Here is a tiny trained network, its code and every weight. The questions are about switching its units off for an input and a class, where a switched-off unit gives its printed mean instead of its output.

import numpy as np


def w(rows, s, z=0):
    codes = np.array(rows[::2]) - 128.0
    scale = np.full(codes.shape[1], s)
    scale[-1] = z or s
    return codes * scale


def norm(h):
    return h / np.sqrt((h * h).mean(-1, keepdims=True) + 1e-5)


def f(y):
    return np.maximum(y, 0)


def log_softmax(a):
    a = a - a.max(-1, keepdims=True)
    return a - np.log(np.exp(a).sum(-1, keepdims=True))


def net(x, mask):
    res = np.array(x, float).reshape(1, 7) / 4 @ E
    u = 0
    for l in range(2):
        y = f(norm(res) @ A[l][:, :-1].T + A[l][:, -1])
        res = res + np.where(mask[u : u + 6], y, B[l][:, -1]) @ B[l][:, :-1]
        u += 6
    return log_softmax(norm(res)[-1] @ U[:, :-1].T + U[:, -1])


A, B = {}, {}
E = w([
[112,203,128,144,96,129,88,87,16],'x0',
[95,141,150,125,52,185,118,154,125],'x1',
[39,164,137,104,131,152,44,134,134],'x2',
[123,149,82,130,133,93,18,232,165],'x3',
[101,212,39,59,129,95,122,95,166],'x4',
[120,114,128,139,67,182,118,164,122],'x5',
[203,113,221,117,201,252,111,169,216],'x6',
],0.0026)
A[0] = w([
[153,114,116,207,172,28,47,215,120,205],'L0N1',
[88,134,130,65,126,141,112,130,184,4],'L0N2',
[23,173,29,3,132,117,130,110,204,127],'L0N3',
[58,94,117,168,49,143,97,183,142,30],'L0N4',
[116,152,202,129,125,191,130,123,147,7],'L0N5',
[104,125,138,121,78,182,115,165,113,24],'L0N6',
],0.0039,0.0026)
B[0] = w([
[29,225,80,145,131,126,133,56,118,235],'L0N1',
[161,222,99,160,148,44,103,89,143,144],'L0N2',
[56,203,84,242,196,88,56,130,100,254],'L0N3',
[150,69,239,39,133,167,175,111,119,165],'L0N4',
[143,78,200,24,173,209,116,215,150,154],'L0N5',
[122,126,232,2,83,154,160,208,150,148],'L0N6',
],0.0041,0.0038)
A[1] = w([
[91,102,200,71,112,169,60,203,82,83],'L1N1',
[36,56,110,182,43,69,104,241,133,113],'L1N2',
[136,101,91,176,172,138,41,227,242,9],'L1N3',
[207,70,163,201,99,225,202,138,142,49],'L1N4',
[130,135,12,161,213,83,43,201,147,221],'L1N5',
[161,92,107,138,252,66,191,95,200,144],'L1N6',
],0.0039,0.0013)
B[1] = w([
[177,85,200,87,160,195,141,198,237,190],'L1N1',
[205,92,208,166,243,238,136,133,215,180],'L1N2',
[51,226,22,181,83,4,45,15,97,189],'L1N3',
[89,188,66,82,156,97,58,192,176,195],'L1N4',
[26,206,96,248,100,196,106,58,110,254],'L1N5',
[125,78,231,117,121,242,51,191,217,203],'L1N6',
],0.0044,0.0043)
U = w([
[187,126,26,10,51,27,192,166,63,2],'0',
[22,254,38,229,203,109,18,49,109,252],'1',
[231,33,251,51,215,254,74,230,242,224],'2',
[242,35,85,122,146,15,248,58,33,21],'3',
],0.0048,0.004)

Each question gives the input, the list of numbers given to net, and the class t.
The units are the neurons (one row each of A and B). Each row of codes is followed by its name. A weight is (code - 128) times the scale printed after its matrix; where a second scale follows, it is the last column's (A, B and U).
mask holds one flag per neuron, layer by layer. A switched-off neuron (its flag False) gives its mean, the last column of its row in B, instead of its output. The means were averaged over made-up inputs and are rounded, as every weight is.
A unit's drop is (log p(t) with every unit on - log p(t) with that unit switched off) / (log p(t) with every unit on - log p(t) with every unit switched off).
The circuit of an input: a set's keep is (log p(t) with only the set's units on - log p(t) with every unit switched off) / (log p(t) with every unit on - log p(t) with every unit switched off). Starting from all 12 units, units are removed one at a time, each time the one whose removal leaves the highest keep (on an exact tie, the one counted first), for as long as the keep stays at least 0.8.
circuit, biggest first: the units of the circuit, biggest drop first
most important unit: the unit with the biggest drop
top k neurons: the k neurons with the biggest drops, biggest first
k most important neurons of layer l: the k neurons of layer l with the biggest drops, biggest first
drop when u is switched off: that unit's drop, to one decimal
input [-6,-6,-3,5,-7,-4,8], class 1: circuit, biggest first	L1N3
input [8,5,-5,-5,0,-8,-5], class 3: circuit, biggest first	L1N5, L0N3, L0N1
input [-1,-4,1,-3,-3,1,-4], class 3: 2 most important neurons of layer 0	L0N3, L0N5
input [5,6,-6,-2,0,8,-3], class 0: 2 most important neurons of layer 0	L0N3, L0N5
input [1,4,-7,1,-3,-1,-4], class 3: circuit, biggest first	L0N3, L1N5
input [-2,5,-8,6,-2,1,8], class 1: top 2 neurons	L1N3, L0N4
input [-3,3,-3,-7,1,0,-3], class 3: top 2 neurons	L1N5, L1N1
input [8,3,-6,1,6,7,4], class 2: 2 most important neurons of layer 0	L0N1, L0N3
input [5,-2,-4,-2,2,0,4], class 2: top 2 neurons	L1N5, L1N3
input [2,-7,1,-8,-1,-7,-4], class 3: top 2 neurons	L1N5, L0N3
input [1,-4,-4,-4,0,5,-4], class 0: 2 most important neurons of layer 1	L1N5, L1N2
input [8,6,-8,-1,-7,-8,0], class 0: 2 most important neurons of layer 0	L0N3, L0N1
input [-4,-5,0,8,-8,7,2], class 1: top 2 neurons	L1N3, L0N1
input [-8,-3,0,-4,-5,-2,-7], class 2: most important unit	L1N6
input [4,3,-6,-4,-6,0,0], class 0: drop when L1N1 is switched off	0.4
input [-3,-2,-6,1,-4,5,-2], class 2: drop when L0N3 is switched off	0.4
input [2,2,6,-8,-3,4,0], class 2: drop when L0N6 is switched off	0.0
input [-4,8,7,-6,-1,6,-8], class 2: drop when L1N2 is switched off	0.1
